Below is a small trained network, with its code and all its weights. Each question gives an input and a target symbol and asks what happens when units are switched off, that is, made to give their printed mean instead of their output.

import numpy as np


def w(rows, s, z=0):
    codes = np.array(rows[::2]) - 128.0
    scale = np.full(codes.shape[1], s)
    scale[-1] = z or s
    return codes * scale


def f(y):
    return np.maximum(y, 0)


def softmax(a):
    e = np.exp(a - a.max(-1, keepdims=True))
    return e / e.sum(-1, keepdims=True)


def log_softmax(a):
    a = a - a.max(-1, keepdims=True)
    return a - np.log(np.exp(a).sum(-1, keepdims=True))


def net(x, mask):
    ids = ['αβγδεζηθλμξπστψω'.index(c) for c in x.split()]
    T = len(ids)
    res = E[ids] + P[:T]
    r = res
    for j in range(3):
        rows = slice(2 * j, 2 * j + 2)
        q, k, v = (r @ M[0][rows].T for M in (Q, K, V))
        z = softmax(np.where(np.tri(T) > 0, q @ k.T / 2**0.5, -1e9)) @ v
        o = O[0][rows]
        res = res + np.where(mask[j], z, o[:, -1]) @ o[:, :-1]
    y = f(res @ A[0][:, :-1].T + A[0][:, -1])
    res = res + np.where(mask[3:7], y, B[0][:, -1]) @ B[0][:, :-1]
    return log_softmax(res[-1] @ U[:, :-1].T + U[:, -1])


Q, K, V, O, A, B = {}, {}, {}, {}, {}, {}
E = w([
[142,91,152,145,112],'α',
[44,166,129,201,221],'β',
[140,90,112,105,145],'γ',
[103,97,115,113,157],'δ',
[126,93,65,218,111],'ε',
[121,83,39,198,115],'ζ',
[134,105,136,144,114],'η',
[100,43,84,118,109],'θ',
[158,156,164,63,127],'λ',
[192,72,132,201,122],'μ',
[132,98,149,63,162],'ξ',
[78,158,155,56,129],'π',
[69,134,172,85,73],'σ',
[190,138,249,150,96],'τ',
[82,118,75,103,143],'ψ',
[165,66,133,122,130],'ω',
],0.02)
P = w([
[99,146,98,171,187],'0',
[164,120,249,138,254],'1',
[117,151,82,172,112],'2',
[82,130,207,164,132],'3',
[50,158,60,195,189],'4',
[110,173,81,133,85],'5',
[63,129,212,122,115],'6',
[178,133,162,165,200],'7',
],0.009)
Q[0] = w([
[141,90,142,151,141],'h0',
[162,130,101,111,43],'h0',
[216,245,106,120,139],'h1',
[105,66,144,119,71],'h1',
[66,49,155,181,67],'h2',
[190,152,249,59,131],'h2',
],0.018)
K[0] = w([
[130,156,133,118,108],'h0',
[179,109,151,108,148],'h0',
[132,167,143,158,199],'h1',
[161,108,148,91,104],'h1',
[159,138,142,84,45],'h2',
[94,250,170,94,135],'h2',
],0.023)
V[0] = w([
[144,237,166,193,156],'h0',
[126,218,164,140,36],'h0',
[187,173,173,131,196],'h1',
[92,10,130,119,185],'h1',
[193,104,92,101,129],'h2',
[146,153,98,184,130],'h2',
],0.013)
O[0] = w([
[198,203,144,172,135,132],'h0',
[49,135,255,26,144,48],'h0',
[149,242,126,64,186,48],'h1',
[204,128,119,81,128,255],'h1',
[178,158,131,101,123,60],'h2',
[151,166,128,175,134,111],'h2',
],0.01,0.0061)
A[0] = w([
[82,165,68,149,38,172],'n0',
[30,204,22,99,105,2],'n1',
[201,102,123,31,144,160],'n2',
[90,156,129,153,244,64],'n3',
],0.011,0.0017)
B[0] = w([
[133,115,190,126,240,253],'n0',
[142,132,199,1,82,183],'n1',
[49,200,100,175,97,227],'n2',
[94,30,117,132,37,202],'n3',
],0.0084,0.0064)
U = w([
[170,137,151,135,97,97],'α',
[110,176,153,208,7,83],'β',
[124,161,93,133,133,113],'γ',
[130,147,99,129,151,90],'δ',
[106,172,129,179,214,87],'ε',
[133,147,129,160,197,66],'ζ',
[138,159,141,144,117,123],'η',
[195,67,114,95,17,81],'θ',
[131,190,119,126,92,255],'λ',
[254,143,174,132,76,123],'μ',
[64,178,66,146,167,99],'ξ',
[177,141,118,55,93,148],'π',
[59,124,179,172,163,157],'σ',
[157,168,199,143,101,137],'τ',
[166,133,128,89,168,91],'ψ',
[153,151,107,124,67,116],'ω',
],0.0075,0.0062)

Each question gives the input, a string of symbols that net reads in full, and the target symbol t.
The units are the heads (2 rows each of Q, K, V and O) and the neurons (one row each of A and B). Each row of codes is followed by its name. A weight is (code - 128) times the scale printed after its matrix; where a second scale follows, it is the last column's (O, A, B and U).
mask holds one flag per unit, heads first, then neurons. A switched-off unit (its flag False) gives its mean, the last column of its rows in O or B, instead of its output. The means were averaged over made-up inputs and are rounded, as every weight is.
A unit's drop is (log p(t) with every unit on - log p(t) with that unit switched off) / (log p(t) with every unit on - log p(t) with every unit switched off).
The circuit of an input: a set's keep is (log p(t) with only the set's units on - log p(t) with every unit switched off) / (log p(t) with every unit on - log p(t) with every unit switched off). Starting from all 7 units, units are removed one at a time, each time the one whose removal leaves the highest keep (on an exact tie, the one counted first), for as long as the keep stays at least 0.8.
circuit, biggest first: the units of the circuit, biggest drop first
most important unit: the unit with the biggest drop
top k neurons: the k neurons with the biggest drops, biggest first
heads that matter: for each layer, one digit per head in row order, 1 if its drop is at least 0.15 and else 0, layers parted by /
input θ ω μ δ, target θ: heads that matter -> 110
input σ σ σ ξ ψ σ ψ, target σ: most important unit -> h1
input θ π σ σ π π, target π: circuit, biggest first -> [n1, h0, h1]
input ξ τ λ, target λ: circuit, biggest first -> [n2, h1, n0]
input π μ α θ η σ ξ, target σ: circuit, biggest first -> [h0, h1]
input η μ α λ σ π, target π: circuit, biggest first -> [n1, h1]
input δ μ λ, target λ: circuit, biggest first -> [h1, n2]
input λ θ θ θ ε σ μ, target σ: heads that matter -> 101
input γ τ θ α, target θ: heads that matter -> 010
input σ ζ ω θ γ ζ μ, target θ: circuit, biggest first -> [h1, n0]
input γ σ θ σ γ σ π ω, target σ: circuit, biggest first -> [h0, h2]
input λ θ σ σ μ σ π, target σ: circuit, biggest first -> [h1, h0]
input σ μ σ σ, target σ: heads that matter -> 011
input ξ ψ σ ω, target σ: circuit, biggest first -> [h0, h1]
input δ μ μ, target μ: heads that matter -> 101
input σ η ξ μ σ σ μ η, target σ: circuit, biggest first -> [h0]
input ζ ψ σ ζ, target σ: heads that matter -> 110
input μ μ γ π μ σ, target σ: circuit, biggest first -> [n0, h1]
input λ λ ξ σ ε, target σ: top 2 neurons -> [n0, n3]
input β γ γ λ θ ζ δ, target θ: top 2 neurons -> [n2, n0]
input λ μ θ ξ, target θ: heads that matter -> 110
input θ ε π ζ, target θ: circuit, biggest first -> [h1]
input β δ σ σ α, target σ: heads that matter -> 010
